Each row has a hidden stage along a path, written after it and counted from one end. A new block has a new path.
[  50   20 -152   65 -204  -54 -140   46 -164  -51   44   52  -11  100
   48  113  176  -56  119  121   16  -27   94  -10  141  188   46  -47
   97  -66  -63  -88 -153  -82  -33   58  288  170  -35   89  -31  -39
   45  -37  -26  -39  -42  -63   24 -232   84] | 6
[ -33   20  161  125 -178  -44  220   89 -459 -285 -332 -423   -7   62
  122  335  260 -186  -79 -699 -240 -162 -192   80  305  165  184  210
  128  -94   15   44  156  -79 -114  116  261   73 -213  -77  -20 -154
  -23 -117   78 -379 -210  -40  324   -9 -532] | 27
[-136  -89  -10   -3 -173  -18   97 -118   39 -131  -90  277 -125  124
  -25  -35  181  -91  124  271   50  -19 -137  -87  206  237 -130  -36
 -112 -147 -223  -30 -112   81  251   50   59  264 -292   53   13  264
  388   49  -40   51   63 -150  -88   14   67] | 12
[ -50  117 -168  259 -132  -84  -14    7  -18   66  199  295 -148  241
  -66  -66  128 -255  -10  143 -112   27  -43    9   13   64  -24   31
    2 -255 -117 -180 -185   89  178   53   40  230 -260   96  -81   62
  172  -79 -197  156  -65 -176  -74 -267  191] | 22
[  -1 -146  127 -106   38   43  452  102 -196 -190 -136 -261 -229  208
  -41  179  104 -521 -177   -3 -136  -89  -79   78  655   28   76  139
   54  122  164  175    4 -540 -104  -65  -75  115 -213  136   -8  -52
  219 -194  111 -168   25   -9   44  -56 -366] | 15
[ 193  -94  137    7  -91 -234  174  -58  368   42 -289 -109 -111 -246
 -115   66   40   91  -24  -40  236  -79  125  -35  228   68 -204  133
 -324  -62  127   43   23  275   53   45   38   87  -79  -19   70  186
   -3  258  -16  -34   63  -91  -37  -50 -117] | 25
[ 177 -186  -21   34  -90 -170  -94   -8  -39  202  244  236  -93 -131
 -215  -81  138    4  130   14   98  121  108    6  111  241  -74  128
 -157  -89   64  -69 -173  -48 -246   78  273  133  192  -43 -226 -108
 -120   31 -200   13   19  -31  -45 -209   73] | 9
[-179  129  -42  461   56  276  -69  281 -158  117  131 -242  255  140
  -99  -55  137  315  -79 -113 -302  103  -31 -210 -352  -62  206  -79
  182 -187 -601 -187  152   72   71   63 -124  212  163  -28 -338 -191
   16  198  -44  163   66  -54 -290  152   50] | 22
[ 130  129   -2   -8  -47  -39  195  146 -347  -78  -37 -237  -93  152
  -27  257  135 -196  -45    7   -7   45   75  -75  366   94   -9  110
   76  -52  128  -20 -133 -285 -143  -21  282   67  -22  107  -69  -40
 -107  -64  178  -32  -59  128   73  -80 -178] | 16
[ 284 -194 -212  -72   68 -177   65 -232  428 -193 -167  -17   59 -131
  252 -190 -201 -150  -52  415   81 -196   49  -12  180  -19 -231   -2
 -146   22  272  184  252   48  619  -23 -214   21 -209 -102  515  124
  216  388  175  111  169 -382 -164  -48  236] | 25
[ 211   32 -165  145  -79  105   50   39 -292 -265 -176 -415  105  -14
  316  129  124 -105   42  -75  -27 -230  236 -160  257   82   43  -38
  256  130  -12  126  218 -151   30   91  155  183 -208  110    3  -78
  -90  139  119 -364 -113  -70  -51  -34 -188] | 11
[ 115  -37 -111    8  -41  -19  -58 -185  221 -141  -77 -275   94  -56
  132  -39 -115  -15 -181  120  -30 -233   59   28   72  -56  -89  -36
  -35 -115  -11   91  254  103  230   24   32  -75  -45 -414  119  -96
 -173  183   96   16  119 -140  -12  -84  -20] | 19
[  91 -272   -2 -176   58  -67  108  -37   77 -192 -164  -52  -66   68
    2   83 -194 -265 -225  160 -108 -217  -78   69  143  100  -36   -3
   89   19   69  186  -35 -294   49  -96  -38   71  -81 -247  123 -144
   15  -71  150 -102  170 -168   19 -113  -71] | 7
[ -28   49   98  -45 -114    8  -73   64  342  304   18  -55 -119 -152
 -175  144   77  218 -148  138  221   78  313  114   21 -168 -102   63
 -250   31  -90  142   27  203 -256 -102   19 -127  113   38 -220  103
 -148  -19 -227   56  349   -8   41   19   92] | 30
[ 253  157 -247   90  -30  -57    7   99 -441 -366 -278 -480  294   77
  458  304  -30  -32 -139 -220 -206  -98  -63  -16   37   42   60   44
  301 -118  164   81  269 -136  375    2  207  -41 -131 -117  423 -154
 -173  132  431 -158 -106 -116  192   13  -82] | 22
[ 233  -26 -270  147   36   39  -61   97 -314 -117  -27 -173  228   53
  190   99  -81   25 -137  -13 -178  -15   77  -61 -208  110  -19   -2
  312  -51   80   82   22 -206   92    8  156  142   -2 -192   -5 -233
 -318   44  139 -250   -2  -46   -1 -106   39] | 8
[ -11  158 -264  405  -69    7 -437   -4   22  152  311  287  153  169
 -171 -138 -111  159  -70  148 -211  -66   49  -85 -662   98   -8 -182
  243 -395 -513 -289 -271  299   35   73  197  310   88 -354 -326 -247
 -312   48 -197  163   -1 -137 -179 -353  382] | 1
[ -31  -10  116  334  203  183  339  248 -268  135  197   34  -70  321
 -349   82   -6 -262 -383 -330 -219   69 -264   67 -155   10  161   95
  118   56 -218  137 -200 -388 -319 -140 -238  267   20  -14 -509 -165
 -279 -376 -151 -196   44   56 -101  -19 -140] | 15
[   1   73  -71  408 -151 -163 -252  182  -96  140   77  283  -50   52
 -133    0  124  174   69 -294  -61 -128  -14 -197 -352  227   80  -42
   35 -410 -459 -394 -220  421  -12  186  205  326  -82   10 -194  -95
 -101  139 -281   94 -167 -171 -135 -233  140] | 22
[ -77  139  186   73  -88   77  143  123   96  151  -85 -408    2  -49
 -181  258  122  140 -250 -122  -34  171   92  133  118 -191    8  142
 -127  -79 -157  109  161   66 -205  -98   16 -101  122  -83 -235    6
 -117  -82   23   31  199   85   96  108 -214] | 23
[   7 -442   98   18    8 -150   92   51  139  143  107  375 -192  -20
 -325 -151   74 -156   28   22  -39   19 -126   64  148  261   15   92
 -160  -46  -35  -43 -230 -181 -131   53  -76  297   49   -2 -153 -100
  233  -22 -263   -2   86 -174 -151 -215   17] | 7
[-235  -87  -79  105  -90  -23 -228   82   14  -45  -59  490  -31  262
 -125   35  -99  136  -90  190 -152 -143 -237 -151 -520  272  -15 -206
  155 -391 -611 -213 -353  222  199   -2   60  326 -165 -227  -81   -4
  113  -41  -84  147  141 -222 -119  -82  290] | 7
[ -76   72 -255  126 -231  147 -323  -84 -471 -453 -141 -316  303  140
  502  160   94   73  -32 -280 -272 -356 -140  -28 -107  162  194 -170
  379 -221 -370   -5  352   74  279  146  336    0 -193 -406  158 -256
 -166   44  149 -239  -95 -181  196    0  -91] | 13
[ 163  132 -301  418  -48  161 -376    0  119  251  384 -248  259 -234
  142 -241   85  259   19   96  -88   70  459  -58 -225 -240   20  -38
   74  -76 -328   -4  477  278   50   95  -33   18  150  -34 -239 -202
 -196  310 -228   93   99 -201 -275  -41  256] | 19
[-105   47   41   75 -230    3  -46   18   70   27 -184   47   35  -79
    2  253  125  116  -87   -6  -65  195    9  207  -95  -13  -69   53
   10 -122 -378  195  117  237   33 -114    1  141 -186   83  -29  190
  231 -164  -27 -107  195 -203  124   98   41] | 4
[ 359  -80 -251  162  129  -40   37   -7   35 -184 -180 -269  292  -57
  196   -5 -201  -39 -142  113 -146  -92   80   25  -58   -2  -75  -35
  232   33  143  162  152 -151  346  -13  -99  241  -50 -127  280 -153
 -107  275  246 -185   20 -193 -131 -166   88] | 0
[ 321 -231   -4 -302  115 -155  147   60   -5 -206 -304 -227   39  -91
   59  184 -183  -18  -64  271  111 -100   70 -129  265  171 -140   21
   17   86  273  158  -48 -337   92 -102  125   14  121  -85  308  -56
  -50  222  426  -14  172  -40  -35   33  -40] | 8
[-185  -13  190  -43 -129 -128   -2  138  335  260  -57  231 -252  -24
 -281  189   30   84 -190  107   44  130   16  133  -30  -88  -76   88
 -248 -254 -347  -17  -90  286  -72 -142  -88    8  -69   91  -68  172
  220 -120 -175  274  311 -175   25   31  117] | 25
[ 109  -23 -164  338   77   55  -66  277  193  271   44   -5  191 -144
    6  -83   43  378  -39  146  -18  238  202 -110 -270 -133  -22  -14
  -39  -77 -272  -30  198  186  275  -10 -311  210   56  282   21   63
  147  355 -106  158  198 -215 -359  109  327] | 22
[ -47  -54   39   85  -36    8 -152   97   22  196  277  383  -15  151
 -304   26   73  176  -34    3  210   37 -226   46 -175  188  121 -116
 -193  -24 -369  -45 -285  -41 -179  -95   55   87  300  -31 -227   17
 -190 -142 -175  191  185  -16  -94  -39  297] | 12
[ 265 -257  102  147   82 -147  393  172  252  -88 -536 -273  -64 -221
   60  133  -47  -39 -192 -269   41 -198   83  -51  222    1  -72  121
  -83   79  111  180  192   62  184   33 -342  300 -336  205  226  109
  138  280   18 -345    8 -227 -158    1 -268] | 22
[-120   -8  196  -21   83  -92  246   30  173   -9  -95   26 -299  286
 -372  129 -250 -336 -452   54 -202 -221 -177   -9  -63   -2  -82   67
    2 -289 -145  -55 -319  -44 -116 -122  -36   81 -141 -402 -227 -114
 -153 -224   23  135  137  -28   18 -168 -174] | 23
[-150  -28  -84  101 -201  109 -302  215 -126  355  400   95   14   11
 -105  100  280  223  -60  -51  -32  283  115  265    8  -69  197   27
  -72 -134 -290  -53   75  -47 -287   -7  129  -80  265   46 -272 -174
 -103 -210 -364  101  214    2   75 -111  171] | 14
[ 231 -351 -154  209   79 -169   54   35   43  236  327  408 -132 -107
 -112 -311   65 -255   33   13  -85  131   48   75  118  117  -64  185
 -121  -70  144   -1   -1 -132   60   93 -174  294  -87  150  -56 -111
  151   91 -363  -27   -2 -282 -231 -256  179] | 16
[-307   56  423  -68  -31   72  311  368 -201  126 -135 -232 -265  224
 -428  478  121  -88 -372 -269 -198  147 -159  117  201  -61  151  171
   -9 -188 -372    4 -171 -214 -500 -182   38   -3   70    3 -376  -88
   12 -408   35   69  199  166  179  120 -407] | 18
[  52  126  191 -235 -249 -146  229 -108  223 -255 -532 -354 -187  -56
   53  398   90  -43  -68  102  306 -225   92  -17  551   35 -184   15
 -224  -42    1  129   36  196   60  -56  215  -43 -269    9  218  350
   79   66  270  -47   83   21  170   49 -284] | 18
[ -51  -54   95   45  -15   41  349  -30   42  -60  -73  -50 -168  181
 -220   66   45 -405 -153  197 -169   49  -35   78  272   38  -81  109
   62   35    7  148 -168 -278  -92  -84  -73  272 -201   14 -233   41
  222 -218   30 -124   68  -38  -32 -123 -192] | 4
[-165  299 -114  317 -112  220 -146  140 -602 -354 -163 -537  289  359
  229  271   72  111 -190 -478 -402 -350 -175 -189 -325  119  281 -119
  482 -276 -357 -197   59    9   39  145  390   43  -43 -474 -188 -393
 -446   -9  186 -198 -186   67  183  -34 -267] | 27
[  -5  -80   40  205   87  143   88  213 -208  168  270  115   44  227
 -287   68   91    4 -182 -203    4  106 -237  106 -110  114  214  -10
  -14  126 -176   83 -216 -372 -300 -105  -66  150  279   -5 -371 -144
 -289 -273 -154  -86  108   82  -71  -48   57] | 11
[ 145   64   60  227  158  -22  377   62  -98   47  121   33  -56  217
 -210   91  -49 -392 -330 -218 -105  122 -290  198   22  -35   27  190
  -44   87   91  252  -87 -304  -54 -205 -227  119  -50   34 -142   14
 -141 -314   32  -77   37  -71   18  -27  -37] | 21
[ -17  -23 -109   59  -47  -27   -3  153 -502 -367 -244  -80  108  300
  185  314  -60 -224 -175 -218 -392 -170 -291   32 -122  230  162  -30
  451 -188 -167   10 -103 -271  138  -34  178  213 -212 -162  169 -245
   22 -198  266 -211  -83 -171  190 -113 -107] | 4
[  70 -286  -98 -165  116  -74  -89  -99  122  203  523  297 -152  117
 -322 -288 -129 -250  -87  502  -57   52   18   47  128  105  -84   45
 -124 -112  164  -75 -254 -393 -144  -35  116  -42  340 -375 -217 -306
 -145  -45 -126  342  237  -21 -142 -297  232] | 11
[ 353   52 -181  221   65  -34    2 -171  213  -21   82  -35  267 -143
  114 -164  -23  128   37  123  241   38  -28  -23  -46    8 -124  -31
 -206  145   13  223  251  107  374  -61 -145   60   96   12  182  189
 -107  311  134   76   95 -198 -217  110  313] | 19
[ -11 -116   84 -219 -215  -75  -78 -131  361  340  220  168 -186 -231
 -226   65  140   61  -75  301  243  314  220  345  283 -100 -192  159
 -405  -23    5  231   72   83 -265 -140   93 -183  154  -42 -175  156
    8 -198 -248  121  391  -32  127  -33  122] | 11
[ -41   81  107  397  115   -4  115  202  -41  105   22  418  -12  287
 -416  101  -94  -53 -199 -161 -122   45 -348  -19 -517  161   65  -66
  121 -110 -583  -11 -439   32  -82 -169 -202  515  -51  112 -306   62
  -17 -224  -69   10   38 -155 -195  -47  199] | 1
[-140 -167   98   60   -6  144  187  170  -10   57  -96  -42  -59    0
  -30  140   95  -48 -233  -78 -164  128  -42  157  102  -95   48   89
   13   -2 -307  244  228 -106  -17 -109 -290  136 -190  141  -93   43
  252 -151 -118 -152  249 -177  -31  178 -103] | 14
[  57   61 -122  169  -33  -57  125   34   86   72  123   98 -127  159
  -84  -54   80 -234  -46  254  -21   53   56  -14  180   -8  -67   49
  -59  -97   40  -69 -119  -56  151    1  -56  183 -158  146  -36   84
  151   20  -81  142   14 -104 -145 -195  126] | 21
[ 119 -258   93  -97   86   -9  204  151  320  238 -119   43  -70 -243
 -178   67  -31  146 -129  334  129  291  224   36   99  -75 -213  117
 -189  108  -34  282   70  -81  -36 -177 -278  134   36  234  -40  185
  209   91  -21   -7  399 -115 -199  183   93] | 9
[-150    9  303  -78 -102   76  146  250   20  -25 -440 -320   20  -52
 -186  443   94  314 -132  -46   15   96   13  -42   40   36   16    0
   10  -36 -443  110  -15   42 -206 -142   53  114   77   68 -132  113
  132  -26  222  -51  254   49   40  272 -233] | 5
[ 163  -23   38  343  257  -13  269   83  203  -44 -150  176   53   68
 -121 -106 -183  -41 -134   -9   24 -123 -214 -242 -327   63  -71  -42
  -33   77 -320  140  -36  101  329 -130 -456  387 -179  194   24  208
  130  219   91   46   92 -324 -399  209  213] | 25
[ 110 -253  230  -58   74 -208  317  138 -106  266  157  268 -361   -8
 -497   34   65 -283  -94  -64  -23  220  -19   20  270  208 -134  312
 -190 -132  161  -24 -370 -280 -438  -33  121  199   82   28 -362  -90
  -50 -175 -174    2   56   70  -25 -153 -179] | 13
[  59   68   72 -207 -342  -60   34 -242  207 -174 -334 -287  -35 -138
   68  272  175  134   45  170  357 -112  167   53  418  111 -203  -16
 -234   26   58  166   46  192  -31    9  373  -72  -80 -169   34  281
  -97   39  137 -161  113   94  201  -14 -185] | 9
[ -65 -202  183   -9  125  -20  396  138  374  115 -197   54 -138  -52
 -183   27  -24  -96 -217  236  -70  231  -83   91  189 -152 -125  155
 -217    1 -144  229  153  -47  249 -195 -529  160 -187  278  128  261
  571   61   36  167  348 -271 -203  245   32] | 22
[  34 -180 -218   47   22   59  -92  -51  -85 -138   75    2  157  116
   95 -118  -62  -61  -56  232 -219  -67  -68  -31  -83  139    3  -67
  184  -89  -44   17   29 -216  228   36   42  135   16 -294   28 -212
   14   86   73  -12   96 -155  -94 -111  120] | 7
[   6 -189   16  232  -89  -33  -89  138 -191  -15  -41  114    0   -4
  -92   12  139   82   82 -294  -96 -154  -51 -146 -120  308  121  -27
  110 -132 -343 -141 -114   49 -143  154  145  353  -30  -27 -227 -171
  -19   70 -180 -189  -93 -132 -112 -121  -79] | 8
[ -20   48  139  286  126  120  237  291 -159  -73 -126 -251   50  257
 -143  228  -10  -68 -315 -426 -127 -174 -285   -8  -82    3  280  -36
  112   65 -315   65  -36 -213 -105 -102 -213  177   27   24 -151 -126
 -168 -134   70 -115    8  -29  -72   46 -174] | 21
[ 241 -207 -101   62  -51 -179  -92  109 -308  246  415  216 -110  -59
 -176  -43  173 -179   86 -135  -35  193  116  118  194  222   48  217
  -34  -61  252  -71 -185 -320 -380   78  319   95  240   31 -244 -306
 -213 -129 -255  -65  -63   -4   48 -341   36] | 10
[  -9  252 -185  268 -162  176  -34  144 -421 -252 -205 -448  162  205
  325  244  221   38  -24 -255 -118 -252  122 -142   18   57  162  -73
  323   13  -56  -31   85  -29   57  142  256  117 -215   31  -70 -112
 -210   64   36 -342 -151   29  109  -73 -169] | 30
[ 123 -237   46  -74  242 -107  419  601 -275  294  -23  348 -228  116
 -224  313  -12 -168 -256  135  -96  537  -41   96  120    8  -45  259
   23    5  131  159 -283 -554  -72 -289 -331  262  -76  662   99   97
  324 -234   19   31  277  -80 -100  107  152] | 14
